Below is a small trained network, with its code and all its weights. Each question gives an input and a class and asks what happens when units are switched off, that is, made to give their printed mean instead of their output.

import numpy as np


def w(rows, s, z=0):
    codes = np.array(rows[::2]) - 128.0
    scale = np.full(codes.shape[1], s)
    scale[-1] = z or s
    return codes * scale


def f(y):
    return np.maximum(y, 0)


def log_softmax(a):
    a = a - a.max(-1, keepdims=True)
    return a - np.log(np.exp(a).sum(-1, keepdims=True))


def net(x, mask):
    res = np.array(x, float).reshape(1, 3) / 4 @ E
    y = f(res @ A[0][:, :-1].T + A[0][:, -1])
    res = res + np.where(mask, y, B[0][:, -1]) @ B[0][:, :-1]
    return log_softmax(res[-1] @ U[:, :-1].T + U[:, -1])


A, B = {}, {}
E = w([
[155,199,253],'x0',
[209,21,172],'x1',
[13,72,202],'x2',
],0.0051)
A[0] = w([
[47,249,77,118],'neuron 1',
[211,21,184,110],'neuron 2',
[97,51,39,108],'neuron 3',
[130,132,114,253],'neuron 4',
[134,175,199,96],'neuron 5',
[81,152,117,116],'neuron 6',
[217,166,85,110],'neuron 7',
[86,115,139,106],'neuron 8',
[122,122,114,184],'neuron 9',
[66,201,96,108],'neuron 10',
[209,177,91,117],'neuron 11',
[110,83,27,103],'neuron 12',
[189,42,142,105],'neuron 13',
[174,189,226,107],'neuron 14',
[185,180,87,101],'neuron 15',
[3,65,193,101],'neuron 16',
[186,152,100,104],'neuron 17',
[164,185,203,109],'neuron 18',
[94,175,111,119],'neuron 19',
[174,160,102,119],'neuron 20',
],0.011,0.0068)
B[0] = w([
[213,90,98,214],'neuron 1',
[213,98,100,210],'neuron 2',
[84,155,38,201],'neuron 3',
[139,249,253,255],'neuron 4',
[99,132,58,160],'neuron 5',
[149,100,116,152],'neuron 6',
[93,62,152,191],'neuron 7',
[113,94,130,145],'neuron 8',
[128,165,161,186],'neuron 9',
[180,100,99,178],'neuron 10',
[94,73,161,190],'neuron 11',
[82,144,42,193],'neuron 12',
[189,108,97,184],'neuron 13',
[89,158,43,185],'neuron 14',
[106,70,147,172],'neuron 15',
[79,24,172,208],'neuron 16',
[104,78,134,163],'neuron 17',
[94,152,60,173],'neuron 18',
[160,114,114,159],'neuron 19',
[110,95,148,165],'neuron 20',
],0.036,0.0068)
U = w([
[254,96,104,95],'0',
[23,38,195,70],'1',
[35,189,40,69],'2',
[125,216,215,251],'3',
],0.0095,0.0013)

Each question gives the input, the list of numbers given to net, and the class t.
The units are the neurons (one row each of A and B). Each row of codes is followed by its name. A weight is (code - 128) times the scale printed after its matrix; where a second scale follows, it is the last column's (A, B and U).
mask holds one flag per neuron, in row order. A switched-off neuron (its flag False) gives its mean, the last column of its row in B, instead of its output. The means were averaged over made-up inputs and are rounded, as every weight is.
A unit's drop is (log p(t) with every unit on - log p(t) with that unit switched off) / (log p(t) with every unit on - log p(t) with every unit switched off).
unit that matters most: the unit with the biggest drop
top k neurons: the k neurons with the biggest drops, biggest first
drop when u is switched off: that unit's drop, to one decimal
input [1,1,-3], class 3: unit that matters most => neuron 16
input [8,-4,-8], class 1: top 3 neurons => (neuron 11; neuron 7; neuron 15)
input [-7,7,7], class 0: top 2 neurons => (neuron 2; neuron 13)
input [7,-1,6], class 2: top 2 neurons => (neuron 14; neuron 18)
input [-7,4,-3], class 2: top 2 neurons => (neuron 3; neuron 12)
input [2,-3,-2], class 3: top 2 neurons => (neuron 2; neuron 13)
input [-5,3,3], class 2: top 2 neurons => (neuron 3; neuron 1)
input [-5,-6,-1], class 0: top 2 neurons => (neuron 1; neuron 10)
input [-1,5,4], class 0: top 2 neurons => (neuron 2; neuron 13)
input [-7,5,-2], class 2: top 3 neurons => (neuron 3; neuron 12; neuron 1)
input [2,5,-7], class 1: top 3 neurons => (neuron 7; neuron 11; neuron 1)
input [-4,-1,-4], class 1: top 2 neurons => (neuron 14; neuron 7)
input [-1,-5,0], class 0: top 2 neurons => (neuron 1; neuron 10)
input [8,5,1], class 2: unit that matters most => neuron 14
input [4,3,-5], class 1: drop when neuron 11 is switched off => 0.1
input [-6,2,4], class 2: drop when neuron 12 is switched off => 0.1
input [5,7,5], class 0: drop when neuron 2 is switched off => 2.4
input [-1,8,8], class 0: drop when neuron 11 is switched off => 0.2
